[  1  -3   0  -1   3  -3   6 -20  -4  -2   5  -2  21  -1   2   2  38  12
   1   0  -2  -2   0   4   3 -13   4   8   5   2   3   0  -6   2 -10   2] => teku/R
[  1 -15   1  -4  12 -13   2  25   3   4  -3  -3  18  -2  -1  -3  10   6
   4   4  -2  -3   5  -1   2  23  -5   4   0   2   0 -11   3  -3   2  -5] => teku/S
[ -3   1  -1  -3   6  15  -4 -26   0   0   1  -2  -9   3   4  -2 -32   3
   0  -1   0   7   2  -3   0 -20   2 -16  -3   1   4  -9   9  -1 -19  -3] => kob/C
[  1  -6  -2   2   7   8   0   2   1  -1  -2  -1  -4   0  14   0 -12  -3
   3   4   0  -1   0   2   1  -7  -1   3  -4  -2   0   6  -1   3   2   1] => tukob/S
[ -2  -6   1  -4  -9 -15   5  32   0   4   0  -1  17  -4  -7  -6  29   0
  -1   1   0  -3   3  -4   2  23  -2   9   1   2  -3  -3  -2   1  10   0] => teku/S
[  0  -1  -6  -1  11   6  -3  14   3   1  -1   8 -10  -2  25   4 -14   1
  10   3  -2   1   4   6   2 -13   5 -12  -3   7   5   0  12   0   0  -3] => tukob/S
[  1  -4   0  -1  -4 -17   5  27   0  -4  -2   1  14  -2   0  -2  33   3
   1  -1  -1  -4   4   0   3   8  -5  10  -1   3  -2  -2  -2  -2   6  -2] => teku/S
[  1  -5   3   0  -6   5   3  -4   0  -3   2   2  -6  -3  10  -4  17  -8
   1  -2  -2  -8   1   3   1 -18   4  10   2   6  -1   7  -7  13   7  -4] => tukob/M
[-3 -8  1 -2 -7 -2  6 17  0  4  1  0  9 -5  2 -4 15  3  3  2  1 -2 -1 -7
  2 23  4  2  2  4  0 -5 -5  3  7  1] => teku/S
[ 0 -8  1 -2  0 -6  6 10  1  1 -1 -6 18 -3 -4  0 23  5  1  3  0 -4 -2 -2
  1 22 -1  9  2  1  0  0 -6  2  4  0] => teku/M
[ -1  -9  -1  -6   7 -18   1  34   3   3  -4   3  15   4   0   3  25   3
   7   2  -2  -1  11   2   3   7  -4   2   0   2   1  -9   8  -4  -2  -3] => teku/N
[  2  10  -2   2   0  -5   0   4   1  -3  -1   3   1   1   9   2  10  -1
   4  -1   1   0   1   2   2 -11   0   0  -1   1  -1   3   3  -1   3   2] => kofo/R
[ -3 -16   0  -6  -2  -1   7   4   0   3   3  -2  14  -1  -2  -4  30   8
   2   2  -3  -6  -4  -5   3  30   4   6   4   4  -1  -5  -6   2   4   0] => teku/S
[ -4   1   3  -3   5  21  -7 -16   0  -1   3  -1 -23   1  11  -2 -47  -7
   1   1   4   5  -2  -1   0 -17   5 -17  -1   3   2  -6   7   3  -9  -2] => kob/C
[  5 -11  -3  -2  18 -21   0  30   6   6  -5  -2  17   0   0   8   8  13
  10   4  -4   2   8   4   3  20  -8  -2  -1   1   1 -15   9 -10   0  -4] => kofo/S
[ -2  -8   1  -1  18  10  -2 -22   0  -1   0  -3  -4   8   4   5  -7  -1
   2   1  -2   4   4   5  -1 -24  -4  -7  -3  -1   2   3  10   1 -13  -7] => kob/S
[  1 -14   3  -1   7  -3   6  -2   1  -2   0  -5  24  -3   2  -2  25   1
  -2  -1  -1  -2   1   1  -2  -8  -3  13  -3   0   4   3  -5   5 -12  -2] => teku/R
[  4  -7   3   0  -3 -25  12  18   0  -3  -3  -2  29   0 -12   5  47   7
  -1   1   0  -4   2   3   1   6  -7  16   3  -5  -2  -2  -8  -1   3  -1] => kofo/R
[ -1   3  -1   3  -2  -1   1  -6   1  -3   1   7  -8   1  12   2  20  -7
   3   0   0  -7  -2   7   3 -19   6   8   0   3  -1  15  -2   6  11   3] => kob/R
[  4  -9   1   1   4 -11   6  11   0  -3  -1   1  12  -5   8  -1  13   3
   4   2   1  -7  -2   4   1   6  -5  12   1   6   1   6  -7   2   5   0] => teku/R
[ -5  -2  -1  -4  -2  -5  -3   6  -2   3   0   0   4   0  -1   2   0   3
   2   0  -2   0   5   0  -1  -8  -1  -4  -2   1   0 -11   4  -3  -9  -5] => kofo/C
[  4  -8   4   0   3 -11   6  11   0   1   1  -6  28  -2  -8  -1  26   6
   0   0   0  -1   1  -6   1   7  -6  10   1  -5   3  -3  -5  -1  -7  -3] => teku/R
[ 3 -7  1  0  1 -5  5  1  0 -3 -1  0 11  1  0 -1 32 -1  0  0 -1 -3  3  2
  1 -6 -2 15  2  1 -1  6 -5  6  3  0] => buduk/R
[ -4 -11  -3  -4   8 -10   1   9  -1   0  -3   7   3   5  -4   5  26  -2
   7   1  -3  -1  12   3   3  -5  -1   1   1   5  -1  -7   9   0   2  -9] => buduk/S
[ -5 -13  -2  -5   5  -4   3  17   1   3   0   0  11   0  -4  -1  17   6
   6   2  -3  -3   7   0   0  10   2  -6   1   2  -6  -8   8   1  -3  -6] => teku/S
[  0 -12   0  -1   1 -11   8   8   0  -1   2  -1  23  -2  -2  -2  41   8
   2   3  -5  -5   1   1   2  14   0  14   1   1   0   1  -2   1  -1   1] => teku/M
[  3  -2  -1   4   6  11   2 -24   0  -7   1   7   0   4   7   2  18  -5
   0  -1  -2  -4  -9   6   1 -14   2  15   0   2  -1  21   0   7   3   1] => kob/R
[  2  -3   3  -4   1 -12   2   8  -1   5   1  -8  21  -4  -5  -2  11   9
   0   1  -1   4   3  -3   2  -1  -3   2  -3  -1   2  -8  -3  -3 -16  -3] => teku/C
[  1 -10  -1  -2  11  10   1   2   2  -1   0   4   1   2  12   0   2  -9
  -3   0   0   0  -3   1  -2   3   0   3   3   3   3  16   6   7   3   1] => kob/S
[ -7  -6  -4  -5   9  18  -4 -15   2   1   1   4 -14   6   3   2  -6  -2
   2  -2  -4   1   3  -2  -1   6   6 -11   1   5   0   0  13   5   2  -2] => kob/S
[ -5  -6  -5  -6   1  -7   0  13  -2   5   0   5   8   4 -11   2  17   8
   5   1  -3   0   7  -6   1  33   2  -8   2   3  -1 -10  11  -2   6  -3] => teku/S
[ -1 -13  -2  -4   2  -6   3   3  -5  -2   1   0  21   2  -2  -1  40   5
   2   1  -2  -4   4  -1   1   9   0  11  -1   2   1  -2  -5   4  -2  -4] => kofo/M

[ -1   5  -7   4  -3   5  -4   1  10  -1  -2  -6  -1  -7   0  14  -3  10
   0   0  -3  -7  -7   1  -1   2   2   2  -3  -1 -12   7   6   6  -1  -5] => Talaf/W
[ -7 -35 -11  10 -21  -6   8  -4  -5  -4  -3  -9 -14   0   7 -10 -25  13
   0 -17  -1   4  -1  20 -15   6   5  -1   0   3  11  -3  13  -5   6 -14] => Talaf/W
[ -2 -14 -12   4 -12  -1   2  -3   4   0  -3  -5  -7   2   4   2 -10   8
   1  -9  -5  -3  -7  11  -4   6   2   2   2   5  -2   0   8   2   3  -6] => Talaf/W
[ 3  2  2  2  2 -2 -1 -2 -5 -1  5 -2  4 -3 -8 -2  4  0 -2  0 -1  2  0 -6
  7  3  2 -3 -3  2  0  4  4  0  1 -2] => gif/G
[  1  -1   3   0   5   3  -6   5   0   0  -3   0   1  -2  -6   5   9  -3
  -3   0  -1   2   2  -9   1   1   6   2   5  -1  -1  -3 -14  -5  -1  -7] => gif/G
[  1  -3 -25  -1 -12  -3   6  -1  -5   0  16   5  -7  -6   2 -29 -18   6
  -1  -5  -6   7  -9   8  -5   4   4  -3 -12  10   2  -4   6   6   8  -7] => sim/L
[  1 -10 -12  -9   6   3  -8   0   0  -5   5   0  -2  -2  -3 -14   2  -8
  -8   5   2   4   7  -9   6   3   4   0   5  -1  -3  -6  -2  -4  -4  -7] => sim/G
[-2 -4 -1 -3 -5  1  0 -9  2 -3 -5 -4 -5 -7 -4 -5 -4  0 -3  3  1 -1  8 -4
  7  5  3  0 -1  5 -5 -1  2  4 -4 -3] => Talaf/L
[ 0  0 11  3  1 -3  1 -5 -3  2 -1 -3  0  0 -2  4 -6 -2  3 -2  2  0 -1  1
  1  0 -2 -4  2 -1  6  2 -2 -2  0  5] => git/W
[ -1  -6 -10  -1  -2   1  -1  -4   8   0  -4   1  -2   4   1   5  -5   1
  -1  -1  -1  -5  -2   6  -4   0  -2   1  -2  -3  -1   1  -2   3   0   0] => sim/W
[  1  -6   2   1  -1  -3  -4  -5  -1  -5   8 -10  -3  -6  -7  -2   3   0
   0  -2   2   4   4  -8   7   5  16  -4  -7   2   7   0   6  -5   0  -6] => gif/G
[ -4 -20 -12  -4  -6  -2  -1 -12   8  -2  -6  -3  -2   0   8   1 -12   0
  -4   1   1  -4   6   8  -4   2  -4  -4   2  -2  -2  -4  -1  -2   1  -1] => sim/W
[  1 -10   4  -2   3   1  -6  -5   0   0   2  -7  -2  -5  -7  -2   4  -2
  -5   0   3   0   9  -8   4   1   6  -6   4   3  -1  -1  -1 -13  -5  -6] => gif/G
[  1   3 -18  -3  -6  -5  -3  -7   2   1   9   1  -2  -3  -5  -6  -5   3
   2  -4  -3   0 -10  -2  -4   5   7  -3 -14   1  -1   2   3   2   4  -3] => gif/L
[ -1  -2  -7   2  -5   8  -1  10   4   3 -10   1   0  -2   3  -2 -10   6
  -1   3  -4   1  -6   5  -9  -5   1   5   1   6  -6  -3   1   1  -1  -9] => Talaf/L
[ -3 -16  -8  -1  -4   2  -5 -10  11   1  -9  -9  -4   4   0  19   2   8
  -1  -1   3   1   5   3  -2   0   1   2  -6  -7  -5   4   0  -6  -6  -2] => gif/W
[ 2  6 -8 -4  0  1 -5 -5  3  3  2 -3  0 -6 -8 -1  5  0  0  3  4 -2  1 -8
  6  3  5 -5 -7 -2 -5 -1  1  0 -3 -4] => gif/G
[  1   7 -10   2  -1   4   2   1   8   1  -7  -2  -1   4   3   9  -8   5
  -5   6  -3  -7  -4   0   1   2   4   5  -1  -3 -14   7   7  16   0  -2] => Talaf/W
[  2   5   4  -1   6  -1  -2  -7  -3  -3  -6  -2  -1 -14  -8   6   1   4
  -1   8   0   0   9 -11  10   3   7  -1  -2   6 -10   4   6   2  -7  -4] => sim/G
[  1   5   1  -5   5  -1  -8   0  -3  -2   7   2   2  -2  -5 -12   5  -6
  -4   5   0   4   2 -13   7   2   5   1  -1   4  -5  -3  -2   3  -2  -3] => sim/G
[  5  23  -5  -5   7  -3   4   4  -7   0  22  10   2  -3  -6 -15   4  -7
   2   4  -5   0 -11 -10   7   5   0  -3  -9   0  -3   0   2   8   6   4] => Talaf/G
[ -1  -5  -6   0   1   6  -1  14   3  -2 -10  -4   2   1  -1  -5  -8   2
  -7   4   1   1   0  -4   2   3   7   9   9   4 -11  17  10   3   0  -9] => Talaf/G
[  3  13 -12  -5   0   8  -6  -7   9   2  -6   1   0 -11  -3   4  -2   7
  -3   7  -4  -7  -1  -8   3   3   3  -3  -8   1 -14   5   3   9 -10  -4] => sim/Q
